Below is a small trained network, with its code and all its weights. Each question gives an input and a class and asks what happens when units are switched off, that is, made to give their printed mean instead of their output.

import numpy as np


def w(rows, s, z=0):
    codes = np.array(rows[::2]) - 128.0
    scale = np.full(codes.shape[1], s)
    scale[-1] = z or s
    return codes * scale


def f(y):
    return np.maximum(y, 0)


def log_softmax(a):
    a = a - a.max(-1, keepdims=True)
    return a - np.log(np.exp(a).sum(-1, keepdims=True))


def net(x, mask):
    res = np.array(x, float).reshape(1, 2) / 4 @ E
    y = f(res @ A[0][:, :-1].T + A[0][:, -1])
    res = res + np.where(mask, y, B[0][:, -1]) @ B[0][:, :-1]
    return log_softmax(res[-1] @ U[:, :-1].T + U[:, -1])


A, B = {}, {}
E = w([
[130,163,57,228,80,118,155],'x0',
[60,124,11,92,217,80,94],'x1',
],0.011)
A[0] = w([
[115,115,203,162,65,139,144,146],'n0',
[94,117,155,119,135,111,162,110],'n1',
[140,108,114,217,116,89,131,79],'n2',
[149,138,180,155,130,116,157,92],'n3',
[123,82,166,67,152,129,138,115],'n4',
[146,100,32,90,177,125,144,81],'n5',
[105,154,157,80,143,160,104,88],'n6',
[104,124,160,117,133,136,88,98],'n7',
[130,125,187,164,116,138,124,77],'n8',
[135,123,134,123,125,122,141,254],'n9',
[104,138,84,102,157,126,104,69],'n10',
[125,115,185,41,150,127,170,75],'n11',
[121,122,75,89,146,114,122,74],'n12',
[137,123,79,111,137,130,147,91],'n13',
[168,103,170,114,84,155,123,73],'n14',
[127,108,156,155,91,129,161,84],'n15',
[167,165,184,147,123,97,107,89],'n16',
[90,142,106,132,128,139,134,152],'n17',
[128,117,56,248,89,145,138,104],'n18',
[140,119,73,213,101,143,172,82],'n19',
[124,154,131,123,117,134,106,109],'n20',
[104,158,114,173,107,122,138,79],'n21',
[167,86,136,72,113,85,122,89],'n22',
[143,123,175,164,130,145,144,97],'n23',
[143,124,186,11,153,138,124,109],'n24',
],0.014,0.012)
B[0] = w([
[96,96,96,110,140,118,157,243],'n0',
[129,142,134,125,119,140,123,137],'n1',
[130,171,160,132,118,132,104,174],'n2',
[85,137,119,123,131,132,150,171],'n3',
[149,149,153,129,112,111,102,196],'n4',
[65,132,123,113,116,122,185,199],'n5',
[130,169,140,147,116,136,118,161],'n6',
[132,143,155,136,129,128,122,148],'n7',
[77,144,119,134,123,108,154,171],'n8',
[237,2,48,151,190,176,90,246],'n9',
[68,144,128,120,121,119,166,171],'n10',
[131,188,164,132,105,124,98,193],'n11',
[70,139,126,126,116,129,166,169],'n12',
[96,144,136,122,132,127,140,149],'n13',
[59,151,129,113,122,123,166,187],'n14',
[86,141,133,130,118,118,152,168],'n15',
[89,143,121,118,137,127,152,167],'n16',
[128,104,114,135,137,130,137,167],'n17',
[158,166,180,119,108,116,96,237],'n18',
[141,183,165,126,115,122,95,202],'n19',
[133,116,136,130,129,128,134,128],'n20',
[128,166,156,137,115,129,115,158],'n21',
[138,148,167,167,102,129,151,155],'n22',
[92,128,120,121,126,122,155,175],'n23',
[157,175,160,133,109,115,94,233],'n24',
],0.032,0.013)
U = w([
[181,197,182,152,105,136,36,42],'0',
[9,92,71,105,140,135,193,37],'1',
[231,2,56,151,170,214,72,253],'2',
],0.0098,0.0043)

Each question gives the input, the list of numbers given to net, and the class t.
The units are the neurons (one row each of A and B). Each row of codes is followed by its name. A weight is (code - 128) times the scale printed after its matrix; where a second scale follows, it is the last column's (A, B and U).
mask holds one flag per neuron, in row order. A switched-off neuron (its flag False) gives its mean, the last column of its row in B, instead of its output. The means were averaged over made-up inputs and are rounded, as every weight is.
A unit's drop is (log p(t) with every unit on - log p(t) with that unit switched off) / (log p(t) with every unit on - log p(t) with every unit switched off).
most important unit: the unit with the biggest drop
top k neurons: the k neurons with the biggest drops, biggest first
drop of u: that unit's drop, to one decimal
input [-8,8], class 0: most important unit	n24
input [7,7], class 0: top 2 neurons	n18; n19
input [8,8], class 0: top 4 neurons	n18; n19; n0; n2
input [2,4], class 1: top 2 neurons	n5; n9
input [-6,-8], class 1: top 2 neurons	n0; n14
input [-3,0], class 2: top 2 neurons	n18; n19
input [3,2], class 2: top 2 neurons	n24; n11
input [7,-8], class 1: top 2 neurons	n0; n24
input [-1,3], class 2: drop of n14	0.1
input [5,-7], class 1: drop of n0	0.2
